Below is a small trained network, with its code and all its weights. Each question gives an input and a target symbol and asks what happens when units are switched off, that is, made to give their printed mean instead of their output.

import numpy as np


def w(rows, s, z=0):
    codes = np.array(rows[::2]) - 128.0
    scale = np.full(codes.shape[1], s)
    scale[-1] = z or s
    return codes * scale


def norm(h):
    return h / np.sqrt((h * h).mean(-1, keepdims=True) + 1e-5)


def softmax(a):
    e = np.exp(a - a.max(-1, keepdims=True))
    return e / e.sum(-1, keepdims=True)


def log_softmax(a):
    a = a - a.max(-1, keepdims=True)
    return a - np.log(np.exp(a).sum(-1, keepdims=True))


def net(x, mask):
    ids = ['αβγδεζηθλξπστψ'.index(c) for c in x.split()]
    T = len(ids)
    res = E[ids] + P[:T]
    u = 0
    for l in range(2):
        r = norm(res)
        for j in range(3):
            rows = slice(3 * j, 3 * j + 3)
            q, k, v = (r @ M[l][rows].T for M in (Q, K, V))
            z = softmax(np.where(np.tri(T) > 0, q @ k.T / 3**0.5, -1e9)) @ v
            o = O[l][rows]
            res = res + np.where(mask[u + j], z, o[:, -1]) @ o[:, :-1]
        u += 3
    return log_softmax(norm(res)[-1] @ U[:, :-1].T + U[:, -1])


Q, K, V, O = {}, {}, {}, {}
E = w([
[101,193,187,81,205],'α',
[141,105,185,98,118],'β',
[127,89,195,94,126],'γ',
[123,3,36,115,221],'δ',
[73,129,121,57,119],'ε',
[180,37,69,4,18],'ζ',
[138,113,166,103,130],'η',
[102,91,182,109,116],'θ',
[129,2,155,202,79],'λ',
[199,100,144,195,160],'ξ',
[131,190,38,123,79],'π',
[183,109,129,190,165],'σ',
[47,165,151,213,128],'τ',
[130,111,163,111,132],'ψ',
],0.021)
P = w([
[158,92,23,148,147],'0',
[118,167,163,186,120],'1',
[166,139,146,162,116],'2',
[212,50,137,109,132],'3',
[134,236,208,247,127],'4',
[180,229,188,209,108],'5',
[254,116,143,160,122],'6',
],0.005)
Q[0] = w([
[177,84,92,180,100],'0.h1',
[163,57,157,41,122],'0.h1',
[184,187,127,172,212],'0.h1',
[154,250,83,81,118],'0.h2',
[167,117,81,145,90],'0.h2',
[150,155,138,68,112],'0.h2',
[162,3,162,56,128],'0.h3',
[138,159,168,233,163],'0.h3',
[138,125,88,110,85],'0.h3',
],0.014)
K[0] = w([
[200,44,95,173,110],'0.h1',
[98,8,143,29,124],'0.h1',
[85,159,151,169,175],'0.h1',
[86,186,89,109,67],'0.h2',
[217,158,95,149,106],'0.h2',
[147,88,140,44,130],'0.h2',
[155,74,107,105,156],'0.h3',
[140,131,224,205,177],'0.h3',
[99,104,68,113,71],'0.h3',
],0.014)
V[0] = w([
[35,183,182,150,140],'0.h1',
[254,193,136,151,156],'0.h1',
[153,170,117,38,206],'0.h1',
[104,89,168,110,127],'0.h2',
[170,144,118,91,91],'0.h2',
[162,153,133,137,33],'0.h2',
[88,141,180,74,167],'0.h3',
[106,76,174,236,101],'0.h3',
[61,149,96,99,87],'0.h3',
],0.0097)
O[0] = w([
[155,30,207,121,174,168],'0.h1',
[214,226,200,57,140,3],'0.h1',
[74,159,165,94,198,189],'0.h1',
[170,87,61,124,71,209],'0.h2',
[61,108,40,95,105,128],'0.h2',
[1,137,195,112,106,98],'0.h2',
[131,163,123,136,150,212],'0.h3',
[160,115,139,127,82,107],'0.h3',
[90,170,58,206,125,121],'0.h3',
],0.0077,0.0047)
Q[1] = w([
[96,48,167,54,16],'1.h1',
[46,102,127,185,188],'1.h1',
[152,180,56,224,106],'1.h1',
[139,155,39,165,146],'1.h2',
[169,149,236,230,144],'1.h2',
[221,84,145,210,131],'1.h2',
[135,150,245,201,170],'1.h3',
[255,53,136,178,131],'1.h3',
[203,148,91,250,135],'1.h3',
],0.0093)
K[1] = w([
[6,161,43,124,86],'1.h1',
[123,73,168,154,161],'1.h1',
[198,88,115,158,82],'1.h1',
[160,121,132,201,103],'1.h2',
[96,179,217,190,117],'1.h2',
[140,101,201,122,130],'1.h2',
[123,158,190,147,120],'1.h3',
[194,95,119,153,147],'1.h3',
[146,106,141,198,90],'1.h3',
],0.016)
V[1] = w([
[86,155,92,77,115],'1.h1',
[159,207,58,224,58],'1.h1',
[176,115,160,220,119],'1.h1',
[181,98,145,121,173],'1.h2',
[196,203,160,158,196],'1.h2',
[131,116,2,145,241],'1.h2',
[108,60,220,193,145],'1.h3',
[100,189,162,92,234],'1.h3',
[41,151,100,117,93],'1.h3',
],0.0086)
O[1] = w([
[48,31,108,245,104,128],'1.h1',
[170,61,253,125,72,4],'1.h1',
[207,142,43,175,79,98],'1.h1',
[81,24,75,104,128,162],'1.h2',
[169,68,137,177,99,16],'1.h2',
[154,206,49,138,176,207],'1.h2',
[54,102,28,71,38,195],'1.h3',
[128,6,68,68,213,95],'1.h3',
[66,122,200,207,168,125],'1.h3',
],0.0052,0.0031)
U = w([
[145,98,135,93,142,122],'α',
[131,228,160,177,141,191],'β',
[132,125,129,114,127,141],'γ',
[197,37,62,142,184,102],'δ',
[63,80,126,177,174,156],'ε',
[86,157,217,66,136,94],'ζ',
[141,122,138,115,140,87],'η',
[136,112,173,158,153,102],'θ',
[156,99,108,248,75,131],'λ',
[232,149,158,159,163,254],'ξ',
[140,114,138,124,140,102],'π',
[157,136,189,97,255,129],'σ',
[135,129,139,124,123,125],'τ',
[85,146,90,55,46,49],'ψ',
],0.014,0.0073)

Each question gives the input, a string of symbols that net reads in full, and the target symbol t.
The units are the heads (3 rows each of Q, K, V and O). Each row of codes is followed by its name. A weight is (code - 128) times the scale printed after its matrix; where a second scale follows, it is the last column's (O and U).
mask holds one flag per head, layer by layer. A switched-off head (its flag False) gives its mean, the last column of its rows in O, instead of its output. The means were averaged over made-up inputs and are rounded, as every weight is.
A unit's drop is (log p(t) with every unit on - log p(t) with that unit switched off) / (log p(t) with every unit on - log p(t) with every unit switched off).
The circuit of an input: a set's keep is (log p(t) with only the set's units on - log p(t) with every unit switched off) / (log p(t) with every unit on - log p(t) with every unit switched off). Starting from all 6 units, units are removed one at a time, each time the one whose removal leaves the highest keep (on an exact tie, the one counted first), for as long as the keep stays at least 0.8.
units of the circuit, in order: the units of the circuit, biggest drop first
most important unit: the unit with the biggest drop
which heads matter: for each layer, one digit per head in row order, 1 if its drop is at least 0.15 and else 0, layers parted by /
drop when u is switched off: that unit's drop, to one decimal
input τ ε ε ζ σ ξ β, target β: units of the circuit, in order -> (0.h1 1.h3)
input β θ θ γ τ β ζ, target ψ: units of the circuit, in order -> (0.h2 0.h1)
input ε τ α ψ, target ε: which heads matter -> 110 / 100
input β β ε γ, target ζ: units of the circuit, in order -> (0.h1 1.h2)
input ε γ π τ β σ π, target β: most important unit -> 0.h2
input γ β γ, target ψ: which heads matter -> 000 / 001
input ε ε ε ψ, target ε: which heads matter -> 100 / 101
input β γ ε β, target ζ: which heads matter -> 110 / 001
input β θ ε ε λ β ζ, target ψ: units of the circuit, in order -> (0.h1 0.h2)
input β ε β, target ζ: which heads matter -> 111 / 001
input σ δ τ β ε, target ε: which heads matter -> 100 / 000
input θ γ α β, target λ: which heads matter -> 100 / 001
input σ λ α α β σ θ, target δ: which heads matter -> 001 / 101
input γ ε η, target ψ: most important unit -> 1.h3
input ε τ π η, target ε: which heads matter -> 010 / 100
input β α ζ ε ε τ, target λ: which heads matter -> 100 / 001
input θ σ γ, target λ: which heads matter -> 100 / 000
input α ψ β, target δ: units of the circuit, in order -> (1.h3 0.h2)
input π τ β ε λ τ β, target ε: which heads matter -> 100 / 000
input δ β ε ε γ γ, target ε: units of the circuit, in order -> (0.h1)
input η ε β β, target σ: drop when 0.h1 is switched off -> 1.5
input ζ ε ε, target ε: drop when 1.h3 is switched off -> 0.1
input ε ε γ, target ε: drop when 0.h1 is switched off -> 0.2
input θ ξ γ, target λ: drop when 0.h3 is switched off -> -0.1
